[-5 -40 38]
[66 -23 -24]
[39 -57 -46]
=>
[66 -23 -24]
[39 -57 -46]

[-12 28 1 -66]
[7 -21 23 -23]
[22 -2 22 8]
[-22 -13 -15 0]
[28 -12 -7 31]
=>
[7 -21 23]
[22 -2 22]

[-10 -23 -27]
[31 29 -57]
[35 40 -56]
[25 -56 -33]
[48 -63 -56]
=>
[31 29 -57]
[35 40 -56]

[1 -38 18]
[-48 -44 21]
[-16 -53 27]
[-1 -18 -20]
=>
[-48 -44 21]
[-16 -53 27]

[-32 58 -27]
[-18 -4 22]
[-35 26 -1]
[16 17 26]
[-11 26 -29]
=>
[-18 -4 22]
[-35 26 -1]

[-46 15 39 -39 7]
[-40 -14 -10 4 -28]
[42 31 -10 54 -13]
=>
[-40 -14 -10]
[42 31 -10]
---
[-13 -15 -6]
[19 28 -38]
[-26 -21 -52]
[-43 -47 35]
[11 10 -25]
=>
[-43 -47 35]
[-26 -21 -52]
[-13 -15 -6]
[11 10 -25]
[19 28 -38]

[-38 28 35 -1 -39 0 -35 -1]
[-14 -3 -60 -25 -38 3 -10 5]
[31 -29 -52 3 8 -14 1 -6]
[46 -19 54 -58 -55 -2 -3 17]
[7 40 -17 -19 -1 7 12 -18]
=>
[31 -29 -52 3 8 -14 1 -6]
[46 -19 54 -58 -55 -2 -3 17]
[-14 -3 -60 -25 -38 3 -10 5]
[-38 28 35 -1 -39 0 -35 -1]
[7 40 -17 -19 -1 7 12 -18]

[-55 -23 39 45 36 -31]
[-41 38 -18 44 29 -61]
[29 -36 63 0 48 -11]
=>
[29 -36 63 0 48 -11]
[-55 -23 39 45 36 -31]
[-41 38 -18 44 29 -61]

[-22 43 40 -29 19 49]
[-49 47 -7 -51 56 26]
[2 -1 0 -2 2 -1]
=>
[2 -1 0 -2 2 -1]
[-22 43 40 -29 19 49]
[-49 47 -7 -51 56 26]

[15 8 -14 -43 66 52 -31 9 -60 6 -19 35 -13 31 -24]
[-20 -45 -12 -5 26 45 42 30 33 4 -44 53 -10 0 19]
=>
[-20 -45 -12 -5 26 45 42 30 33 4 -44 53 -10 0 19]
[15 8 -14 -43 66 52 -31 9 -60 6 -19 35 -13 31 -24]

[-5 1 -26 3 -2 36]
[-25 3 -20 8 8 61]
[-13 11 -3 6 -4 8]
[0 9 18 -13 2 -18]
[-5 10 -16 25 9 25]
[4 5 -2 1 -19 -31]
[1 -12 8 -5 -27 -42]
=>
[1 -12 8 -5 -27 -42]
[-5 1 -26 3 -2 36]
[-25 3 -20 8 8 61]
[4 5 -2 1 -19 -31]
[0 9 18 -13 2 -18]
[-5 10 -16 25 9 25]
[-13 11 -3 6 -4 8]

[-25 64 58]
[11 -60 -73]
[-9 19 23]
[5 -5 9]
[-3 13 12]
=>
[11 -60 -73]
[5 -5 9]
[-3 13 12]
[-9 19 23]
[-25 64 58]

[-47 40 27 -61 -25 -9 -5 6 -47]
[-14 -4 41 -55 -56 -27 11 -59 58]
[-23 -30 6 14 1 28 -55 0 -38]
[-37 -39 -43 -50 2 25 -7 -41 -11]
[-35 30 10 37 47 -14 37 22 -57]
[36 0 29 -60 61 43 17 60 38]
[30 -44 0 7 61 44 9 -61 24]
=>
[30 -44 0 7 61 44 9 -61 24]
[-37 -39 -43 -50 2 25 -7 -41 -11]
[-23 -30 6 14 1 28 -55 0 -38]
[-14 -4 41 -55 -56 -27 11 -59 58]
[36 0 29 -60 61 43 17 60 38]
[-35 30 10 37 47 -14 37 22 -57]
[-47 40 27 -61 -25 -9 -5 6 -47]
---
[10 -17 25 1]
[10 36 3 -25]
[10 1 -14 -60]
=>
[10 36 3]
[10 1 -14]

[4 56 -60 27 -40]
[4 56 -60 11 -58]
[4 56 -60 25 -58]
[4 56 -60 25 -58]
=>
[4 56 -60]
[4 56 -60]

[-3 5 -16]
[44 -2 -10]
[-65 -6 10]
=>
[44 -2 -10]
[-65 -6 10]

[-38 51 -68]
[2 14 0]
[22 -5 -24]
[19 -6 -25]
=>
[2 14 0]
[22 -5 -24]

[11 3 29 42 -60]
[36 -63 14 -10 -4]
[-26 59 -4 0 41]
[-28 31 6 25 -58]
=>
[36 -63 14]
[-26 59 -4]

[-16 -39 -59 16]
[-22 -2 40 -1]
[34 -29 -45 55]
[51 -14 36 -57]
[32 30 -6 -45]
=>
[-22 -2 40]
[34 -29 -45]

[-15 -34 -48 -7 -3]
[-17 -2 -27 -15 -2]
[32 16 -66 -5 -3]
[41 30 -46 -9 -13]
[-17 -4 -33 -14 1]
=>
[-17 -2 -27]
[32 16 -66]

[-71 -51 -12 22 32]
[-13 -3 28 19 57]
[-42 7 -13 37 6]
=>
[-13 -3 28]
[-42 7 -13]
